[[ 34.9 -87.7  48.3 -17.6   3.5]
 [ 31.2 -31.3  68.9 -13.7 -37.8]
 [-22.1  -3.8  63.3  34.9 -57.2]] -13.7

[[-33.0 -45.4 -29.4 -59.7  69.4  10.3  55.8]
 [  8.6  17.7   6.4 -17.7  -4.0  -0.1  10.0]] -0.1

[[  7.1 -15.8 -19.9  57.5 -43.8  22.1]
 [ 27.5  -9.4  21.0 -24.6  40.9  67.7]] 40.9

[[ 39.5 -80.3 -38.4 -48.0]
 [-17.0  83.9  60.0  38.3]
 [ 31.3   8.4  58.9 -75.6]] 60.0

[[-44.6 -17.4 -15.9 -87.5   2.5  40.0]
 [-63.6   6.6 -19.3 -48.8  15.9 -23.0]] 15.9

[[ 57.1   6.9   2.3  16.1 -24.8]
 [-45.1  35.2  26.1  31.6 -82.5]
 [ -4.7   2.4  -1.1  26.9  50.9]] 31.6

[[ 40.9 -21.8 -77.9 -18.1   1.4 -59.4]
 [-32.6  -8.4   5.9  -8.1 -84.6  24.0]] -84.6

[[-34.0 -14.9 -31.3  19.6  50.6 -11.6  76.5]
 [ -7.8 -14.9  34.2   3.6  -6.4  12.7  -1.4]
 [-36.7 -14.9 -42.8 -29.6  19.1  54.1   2.0]] 12.7

[[  3.3   5.2  -8.0  10.3   4.4  12.8  43.5]
 [-48.9  30.2   3.6  -6.6   9.9  67.6  -2.2]
 [-45.7 -11.9 -18.3  14.7  21.3  23.8  39.8]] 67.6
---
[[ 21.1 -31.1 -41.5 -16.6]
 [-50.9  41.4  91.3  -3.1]
 [  5.9  -3.5 -15.9  13.6]] ⇒ 21.1

[ 24.6  69.5   0.4   0.8  20.8 -47.3 -25.9] ⇒ 20.8

[ -9.7 -55.7  -7.9   6.2   1.0  79.5 -30.6] ⇒ 1.0

[ 39.3  49.2 -27.6   1.9  16.4 -13.6 -65.3] ⇒ 16.4

[ 33.1 -72.9 -64.0  -7.0  38.0  44.9] ⇒ 33.1

[ 78.8  10.8   6.1 -19.7  25.0  -9.0  86.0] ⇒ 25.0

[-13.8  29.4 -75.3 -74.1] ⇒ -74.1

[-71.3 -58.3 -27.4  11.3] ⇒ -58.3
---
[[ -8.5 -22.9  49.0 -15.0  -9.9]
 [ 80.6  34.9  37.4 -88.9 -10.3]
 [  9.7  11.8  46.8  -2.9 -15.3]] => -8.5

[[ 42.6  28.8  41.5 -42.1 -34.3]
 [ 18.0  71.5 -30.0 -38.1 -18.3]
 [ 16.9  16.5   8.7  12.1 -46.6]] => 42.6

[[ 3.4 62.7 67.0  4.8 -1.3  0.7]
 [-0.4  0.6 11.7 85.8 39.0  0.5]
 [62.9 66.3  5.6  0.6  1.4  0.3]] => 3.4

[[ 11.5   2.8  16.9  -0.8  -0.5  43.7]
 [ -0.3   4.9  16.5  11.4   0.7 -13.3]
 [ 18.7   9.2 -58.7  -3.7   8.7  67.5]] => 11.5

[[-87.3 -74.3  91.4  55.3]
 [-39.8  23.0 -22.0  29.1]
 [-21.3  15.9 -15.1  -4.1]] => -87.3

[[ 60.6  59.9 -55.3 -36.4 -23.2  20.2]
 [ 51.5  40.6 -17.4 -21.4  46.1 -31.7]
 [-76.9 -70.5  56.2  46.8  -9.2  -2.1]] => 60.6
---
7.4	1.8	-10.3	-78.2	-39.6
14.7	8.1	-8.6	-41.3	-7.5
-71.0	40.2	46.1	-13.2	85.7
ans = -7.5

-74.4	3.3	0.1	63.9	-64.5 ans = 0.1

-2.3	7.6	-41.1	-11.6	71.9	-3.7	15.0 ans = -2.3

-11.4	52.4	13.8	-49.2	84.1	-63.4	37.8 ans = 13.8

29.0	-7.6	-37.6	56.6	5.4	-71.0	-29.5 ans = -7.6

13.1	-6.3	9.3	-6.8	-14.8	-20.0	19.4
-7.4	0.8	-5.7	-14.6	21.1	6.9	-16.9
12.1	-79.3	-48.1	-13.9	49.2	75.2	36.6
ans = -5.7
---
[ 395  434 -896  -46  593]: 395

[[7473 5757 3998 6296 4383]
 [5755 8468 3669 1734 5400]]: 3998

[-303  653 -370 -823]: -303

[ 709  746 -735   99 -697  260]: 99

[-46  35  17  27]: 27

[42 50 23  9 45 81]: 42
